Below is a small trained network, with its code and all its weights. Each question gives an input and a class and asks what happens when units are switched off, that is, made to give their printed mean instead of their output.

import numpy as np


def w(rows, s, z=0):
    codes = np.array(rows[::2]) - 128.0
    scale = np.full(codes.shape[1], s)
    scale[-1] = z or s
    return codes * scale


def f(y):
    return np.maximum(y, 0)


def log_softmax(a):
    a = a - a.max(-1, keepdims=True)
    return a - np.log(np.exp(a).sum(-1, keepdims=True))


def net(x, mask):
    res = np.array(x, float).reshape(1, 8) / 4 @ E
    y = f(res @ A[0][:, :-1].T + A[0][:, -1])
    res = res + np.where(mask, y, B[0][:, -1]) @ B[0][:, :-1]
    return log_softmax(res[-1] @ U[:, :-1].T + U[:, -1])


A, B = {}, {}
E = w([
[91,103,177,137,84,197,201],'x0',
[110,192,254,127,215,90,202],'x1',
[101,115,192,24,110,39,132],'x2',
[83,70,181,93,31,188,201],'x3',
[207,61,77,167,96,129,58],'x4',
[78,145,154,188,116,254,216],'x5',
[187,81,155,215,122,186,127],'x6',
[74,202,53,153,169,163,137],'x7',
],0.0072)
A[0] = w([
[65,154,201,154,155,163,210,251],'neuron 0',
[160,198,2,207,155,125,49,142],'neuron 1',
[72,179,146,30,140,55,147,154],'neuron 2',
[98,177,203,155,162,158,205,118],'neuron 3',
[181,106,132,122,136,66,68,229],'neuron 4',
[94,59,103,171,38,226,161,181],'neuron 5',
[117,121,156,141,149,126,124,82],'neuron 6',
[98,182,203,158,156,166,204,152],'neuron 7',
[211,29,168,152,107,102,72,69],'neuron 8',
],0.0077,0.0019)
B[0] = w([
[161,202,150,185,156,127,163,218],'neuron 0',
[107,9,45,80,254,182,135,233],'neuron 1',
[58,187,136,78,120,75,119,203],'neuron 2',
[165,170,178,175,162,122,162,198],'neuron 3',
[147,90,137,102,128,75,71,198],'neuron 4',
[122,164,57,160,56,206,172,244],'neuron 5',
[130,132,129,145,121,109,132,137],'neuron 6',
[187,185,177,188,171,127,175,203],'neuron 7',
[186,61,151,145,89,111,110,197],'neuron 8',
],0.0093,0.011)
U = w([
[7,178,160,49,106,61,110,251],'0',
[109,55,59,107,254,161,109,30],'1',
[122,135,78,172,14,226,169,205],'2',
[203,60,184,130,71,79,65,60],'3',
[154,189,233,200,188,134,181,116],'4',
],0.009,0.0014)

Each question gives the input, the list of numbers given to net, and the class t.
The units are the neurons (one row each of A and B). Each row of codes is followed by its name. A weight is (code - 128) times the scale printed after its matrix; where a second scale follows, it is the last column's (A, B and U).
mask holds one flag per neuron, in row order. A switched-off neuron (its flag False) gives its mean, the last column of its row in B, instead of its output. The means were averaged over made-up inputs and are rounded, as every weight is.
A unit's drop is (log p(t) with every unit on - log p(t) with that unit switched off) / (log p(t) with every unit on - log p(t) with every unit switched off).
most important unit: the unit with the biggest drop
top k neurons: the k neurons with the biggest drops, biggest first
drop of u: that unit's drop, to one decimal
input [1,0,-1,2,-7,-7,-1,7], class 0: most important unit : neuron 2
input [7,-6,6,-6,1,-3,5,0], class 3: top 2 neurons : [neuron 8; neuron 1]
input [2,-5,-2,-8,5,7,2,-8], class 1: top 2 neurons : [neuron 1; neuron 0]
input [-3,-4,-4,6,-8,-6,1,-2], class 0: top 3 neurons : [neuron 1; neuron 5; neuron 8]
input [8,-3,4,1,-3,5,-3,-4], class 4: top 3 neurons : [neuron 0; neuron 7; neuron 3]
input [7,3,8,8,-1,-3,-4,-2], class 4: top 4 neurons : [neuron 0; neuron 7; neuron 3; neuron 4]
input [-2,-8,-7,-2,-4,2,-4,-8], class 1: top 2 neurons : [neuron 1; neuron 0]
input [3,7,-8,-3,3,-7,-6,-6], class 3: top 2 neurons : [neuron 1; neuron 4]
input [-2,8,1,4,-5,-8,1,-7], class 0: top 2 neurons : [neuron 2; neuron 4]
input [2,-1,8,0,-4,7,-7,8], class 4: top 2 neurons : [neuron 7; neuron 0]
input [0,2,-2,1,-1,-4,-3,5], class 0: top 2 neurons : [neuron 2; neuron 1]
input [1,4,-1,-5,-6,-7,0,0], class 0: drop of neuron 2 : 0.2
input [-1,3,1,-6,-7,-6,8,6], class 1: drop of neuron 1 : 0.6
input [5,-7,-2,4,-6,-7,-6,-6], class 0: drop of neuron 2 : 0.2
input [-2,8,-4,6,4,-7,-8,8], class 0: top neuron : [neuron 2]
input [2,-7,8,-8,-7,2,8,-5], class 3: top 2 neurons : [neuron 1; neuron 5]
